Here is a tiny trained network, its code and every weight. The questions are about switching its units off for an input and a target symbol, where a switched-off unit gives its printed mean instead of its output.

import numpy as np


def w(rows, s, z=0):
    codes = np.array(rows[::2]) - 128.0
    scale = np.full(codes.shape[1], s)
    scale[-1] = z or s
    return codes * scale


def norm(h):
    return h / np.sqrt((h * h).mean(-1, keepdims=True) + 1e-5)


def f(y):
    return y / 2 * (1 + np.tanh(0.7978845608 * (y + 0.044715 * y**3)))


def softmax(a):
    e = np.exp(a - a.max(-1, keepdims=True))
    return e / e.sum(-1, keepdims=True)


def log_softmax(a):
    a = a - a.max(-1, keepdims=True)
    return a - np.log(np.exp(a).sum(-1, keepdims=True))


def net(x, mask):
    ids = ['ζηθλμσφψω'.index(c) for c in x.split()]
    T = len(ids)
    res = E[ids] + P[:T]
    u = 0
    for l in range(3):
        r = norm(res)
        for j in range(2):
            rows = slice(4 * j, 4 * j + 4)
            q, k, v = (r @ M[l][rows].T for M in (Q, K, V))
            z = softmax(np.where(np.tri(T) > 0, q @ k.T / 4**0.5, -1e9)) @ v
            o = O[l][rows]
            res = res + np.where(mask[u + j], z, o[:, -1]) @ o[:, :-1]
        u += 2
        y = f(norm(res) @ A[l][:, :-1].T + A[l][:, -1])
        res = res + np.where(mask[u : u + 4], y, B[l][:, -1]) @ B[l][:, :-1]
        u += 4
    return log_softmax(norm(res)[-1] @ U[:, :-1].T + U[:, -1])


Q, K, V, O, A, B = {}, {}, {}, {}, {}, {}
E = w([
[157,186,251,131,94],'ζ',
[137,98,173,142,155],'η',
[152,97,133,83,109],'θ',
[167,153,183,114,117],'λ',
[185,110,59,114,168],'μ',
[96,147,109,128,121],'σ',
[190,170,121,149,189],'φ',
[197,186,55,148,172],'ψ',
[96,143,42,77,151],'ω',
],0.025)
P = w([
[89,31,239,35,122],'0',
[212,108,83,17,174],'1',
[111,118,123,235,175],'2',
[210,132,51,16,183],'3',
[108,52,104,200,120],'4',
[142,184,119,20,177],'5',
[108,54,110,199,96],'6',
[80,243,169,20,163],'7',
[121,81,128,218,78],'8',
[71,255,105,54,199],'9',
[135,28,72,175,13],'10',
[82,238,61,44,147],'11',
[128,70,111,228,88],'12',
[174,185,162,6,145],'13',
],0.0089)
Q[0] = w([
[163,61,162,117,66],'L0H0',
[92,79,96,130,144],'L0H0',
[171,130,153,93,187],'L0H0',
[158,128,74,3,130],'L0H0',
[124,123,110,167,72],'L0H1',
[73,170,96,143,145],'L0H1',
[98,110,145,153,139],'L0H1',
[137,106,123,176,124],'L0H1',
],0.017)
K[0] = w([
[220,52,244,128,79],'L0H0',
[103,40,93,178,145],'L0H0',
[200,148,127,78,195],'L0H0',
[209,79,30,65,51],'L0H0',
[141,119,187,152,141],'L0H1',
[184,66,119,189,47],'L0H1',
[166,79,149,75,177],'L0H1',
[98,63,177,102,224],'L0H1',
],0.011)
V[0] = w([
[30,164,148,186,190],'L0H0',
[103,157,36,116,127],'L0H0',
[253,135,91,91,85],'L0H0',
[34,63,154,98,139],'L0H0',
[95,53,217,99,227],'L0H1',
[122,187,87,115,58],'L0H1',
[83,161,127,152,186],'L0H1',
[120,181,162,14,220],'L0H1',
],0.0071)
O[0] = w([
[110,21,95,58,50,62],'L0H0',
[112,171,194,82,35,171],'L0H0',
[100,214,178,184,226,218],'L0H0',
[199,122,104,114,62,81],'L0H0',
[223,76,57,148,115,144],'L0H1',
[80,172,122,96,160,124],'L0H1',
[120,177,129,183,199,128],'L0H1',
[163,25,31,131,253,254],'L0H1',
],0.0061,0.0046)
A[0] = w([
[99,134,78,172,194,254],'L0N0',
[114,188,206,188,172,33],'L0N1',
[83,84,209,135,201,170],'L0N2',
[28,77,86,251,60,65],'L0N3',
],0.011,0.00088)
B[0] = w([
[142,88,151,89,23,242],'L0N0',
[144,59,84,82,91,254],'L0N1',
[127,182,80,146,139,214],'L0N2',
[9,81,45,161,111,149],'L0N3',
],0.015,0.0053)
Q[1] = w([
[122,100,109,82,253],'L1H0',
[160,108,142,51,108],'L1H0',
[176,117,72,148,110],'L1H0',
[130,140,124,111,95],'L1H0',
[147,176,111,174,106],'L1H1',
[97,74,174,70,167],'L1H1',
[136,31,141,210,77],'L1H1',
[73,220,146,116,202],'L1H1',
],0.015)
K[1] = w([
[111,76,77,86,193],'L1H0',
[176,182,75,102,64],'L1H0',
[202,117,86,151,113],'L1H0',
[140,176,106,144,85],'L1H0',
[148,96,133,158,80],'L1H1',
[118,137,128,121,185],'L1H1',
[30,190,134,210,108],'L1H1',
[135,5,176,83,177],'L1H1',
],0.015)
V[1] = w([
[50,145,136,124,86],'L1H0',
[135,187,64,49,92],'L1H0',
[16,133,138,133,101],'L1H0',
[153,151,89,86,130],'L1H0',
[55,32,255,103,184],'L1H1',
[139,133,122,131,128],'L1H1',
[186,42,129,133,204],'L1H1',
[83,82,158,99,111],'L1H1',
],0.0085)
O[1] = w([
[180,97,77,136,176,41],'L1H0',
[219,189,135,213,90,215],'L1H0',
[190,71,71,115,191,2],'L1H0',
[164,171,154,170,89,201],'L1H0',
[1,28,113,113,197,40],'L1H1',
[141,132,130,128,131,138],'L1H1',
[169,62,74,63,233,207],'L1H1',
[74,77,117,104,111,101],'L1H1',
],0.0077,0.0086)
A[1] = w([
[167,33,159,251,126,174],'L1N0',
[115,152,114,104,87,3],'L1N1',
[137,181,162,144,115,106],'L1N2',
[138,204,121,102,132,52],'L1N3',
],0.017,0.0022)
B[1] = w([
[122,141,139,249,205,172],'L1N0',
[72,82,62,54,203,164],'L1N1',
[140,66,68,133,132,217],'L1N2',
[171,148,154,160,124,255],'L1N3',
],0.019,0.0091)
Q[2] = w([
[179,100,108,51,218],'L2H0',
[83,31,60,253,73],'L2H0',
[184,175,124,107,180],'L2H0',
[91,126,99,165,136],'L2H0',
[191,168,143,47,236],'L2H1',
[201,65,139,41,188],'L2H1',
[104,54,108,171,98],'L2H1',
[115,136,130,124,59],'L2H1',
],0.021)
K[2] = w([
[95,111,128,64,142],'L2H0',
[82,253,45,137,115],'L2H0',
[181,94,110,106,123],'L2H0',
[103,136,118,132,94],'L2H0',
[160,25,162,88,180],'L2H1',
[141,39,126,66,117],'L2H1',
[74,131,102,122,118],'L2H1',
[166,150,100,123,85],'L2H1',
],0.024)
V[2] = w([
[167,135,130,136,110],'L2H0',
[186,3,87,197,115],'L2H0',
[165,104,198,186,45],'L2H0',
[123,192,76,186,163],'L2H0',
[119,232,216,58,190],'L2H1',
[167,134,76,67,196],'L2H1',
[160,176,45,95,73],'L2H1',
[123,190,108,149,217],'L2H1',
],0.021)
O[2] = w([
[92,168,144,132,120,168],'L2H0',
[40,132,35,219,120,235],'L2H0',
[110,166,136,151,48,58],'L2H0',
[173,174,103,132,196,51],'L2H0',
[131,250,203,98,169,34],'L2H1',
[111,135,139,70,206,255],'L2H1',
[122,163,20,66,131,173],'L2H1',
[175,165,112,171,208,79],'L2H1',
],0.019,0.0088)
A[2] = w([
[141,200,141,113,207,254],'L2N0',
[56,125,4,177,167,143],'L2N1',
[136,25,98,107,83,165],'L2N2',
[191,94,83,52,231,126],'L2N3',
],0.019,0.0052)
B[2] = w([
[33,129,61,192,13,187],'L2N0',
[250,131,207,167,114,253],'L2N1',
[40,169,78,101,190,199],'L2N2',
[200,23,40,43,187,211],'L2N3',
],0.017,0.019)
U = w([
[153,93,239,65,14,225],'ζ',
[179,101,229,224,210,159],'η',
[23,96,202,107,177,154],'θ',
[152,236,216,90,215,235],'λ',
[55,211,96,68,73,101],'μ',
[86,17,113,155,1,50],'σ',
[81,234,79,167,245,3],'φ',
[255,220,96,122,50,44],'ψ',
[200,76,119,18,175,204],'ω',
],0.0075,0.0026)

Each question gives the input, a string of symbols that net reads in full, and the target symbol t.
The units are the heads (4 rows each of Q, K, V and O) and the neurons (one row each of A and B). Each row of codes is followed by its name. A weight is (code - 128) times the scale printed after its matrix; where a second scale follows, it is the last column's (O, A, B and U).
mask holds one flag per unit, layer by layer, with each layer's heads first. A switched-off unit (its flag False) gives its mean, the last column of its rows in O or B, instead of its output. The means were averaged over made-up inputs and are rounded, as every weight is.
A unit's drop is (log p(t) with every unit on - log p(t) with that unit switched off) / (log p(t) with every unit on - log p(t) with every unit switched off).
The circuit of an input: a set's keep is (log p(t) with only the set's units on - log p(t) with every unit switched off) / (log p(t) with every unit on - log p(t) with every unit switched off). Starting from the 12 units with the biggest drops (on a tie, the unit counted first), units are removed one at a time, each time the one whose removal leaves the highest keep (on an exact tie, the one counted first), for as long as the keep stays at least 0.8.
units of the circuit, in order: the units of the circuit, biggest drop first
most important unit: the unit with the biggest drop
k most important neurons: the k neurons with the biggest drops, biggest first
top k neurons in layer l: the k neurons of layer l with the biggest drops, biggest first
which heads matter: for each layer, one digit per head in row order, 1 if its drop is at least 0.15 and else 0, layers parted by /
input φ λ η λ λ, target η: units of the circuit, in order -> (L1N0, L2H1)
input μ ζ λ ψ ω ζ η ψ λ, target ψ: most important unit -> L1H1
input ψ η μ φ ζ ζ λ η, target ψ: units of the circuit, in order -> (L0N2, L2H0, L0N1, L2N1)
input σ ω ω ω φ η, target σ: units of the circuit, in order -> (L0H0, L2H1)
input φ λ φ ω λ μ λ ω, target φ: 2 most important neurons -> (L1N2, L0N1)
input μ σ ω ζ λ ω σ ω σ ω ζ η ω ψ, target μ: 3 most important neurons -> (L1N2, L0N1, L1N1)
input σ ω μ ω λ ζ λ μ θ σ μ λ, target σ: units of the circuit, in order -> (L2H1, L1N1, L1H1)
input σ θ σ ω μ μ ω ω, target σ: units of the circuit, in order -> (L0H0, L2H1, L0N2, L1H1)
input σ φ μ ζ φ σ η μ θ φ, target σ: which heads matter -> 10 / 00 / 01
input ζ ω λ σ ζ ω θ σ λ η, target ζ: which heads matter -> 00 / 11 / 11
input ζ ζ ω φ ω ω ω ψ μ, target ψ: units of the circuit, in order -> (L1H1, L0N0, L2H0)
input ψ λ σ ζ η φ ω σ η ω μ λ ζ σ, target ψ: which heads matter -> 00 / 10 / 10
input ω λ ω φ ζ, target ω: which heads matter -> 00 / 10 / 00
input ζ μ η λ λ ω η μ λ σ μ σ η, target η: which heads matter -> 10 / 00 / 00
input η ω λ ψ ω μ λ ζ λ ψ, target η: most important unit -> L1H0
input μ λ λ μ ζ ω, target μ: 2 most important neurons -> (L1N2, L0N1)
input ζ θ ζ σ ω η η ω σ λ λ ψ, target ζ: 2 most important neurons -> (L1N1, L1N0)
input μ η θ η, target μ: 4 most important neurons -> (L0N1, L1N2, L1N0, L1N1)
input θ ω σ η η σ μ ω ζ ω ζ θ, target θ: which heads matter -> 01 / 11 / 11
input ω η λ, target η: most important unit -> L0H1
input φ θ φ ζ η φ, target φ: 4 most important neurons -> (L1N2, L1N0, L0N1, L2N0)
input ω η η ω σ ζ η ψ φ ζ ω ζ ζ, target ω: 2 most important neurons -> (L1N2, L0N0)
input ψ θ ψ λ φ η λ θ η μ θ ω, target ψ: top 3 neurons in layer 1 -> (L1N0, L1N2, L1N3)
input η ζ φ λ η σ ω φ, target η: which heads matter -> 11 / 11 / 01
input ζ η η σ ω ψ μ η φ φ ω σ λ η, target ζ: 2 most important neurons -> (L1N0, L0N2)
input ψ φ ψ ω ω φ, target ψ: top 2 neurons in layer 0 -> (L0N0, L0N1)
input λ ω λ θ φ ψ ω μ ζ ω μ μ λ ψ, target λ: 4 most important neurons -> (L1N2, L0N0, L0N1, L1N0)
input λ ω μ ω ω θ μ σ μ σ, target λ: 2 most important neurons -> (L1N2, L0N0)
input ζ ψ ψ σ μ ω ω φ μ ω λ σ, target ζ: most important unit -> L1H0
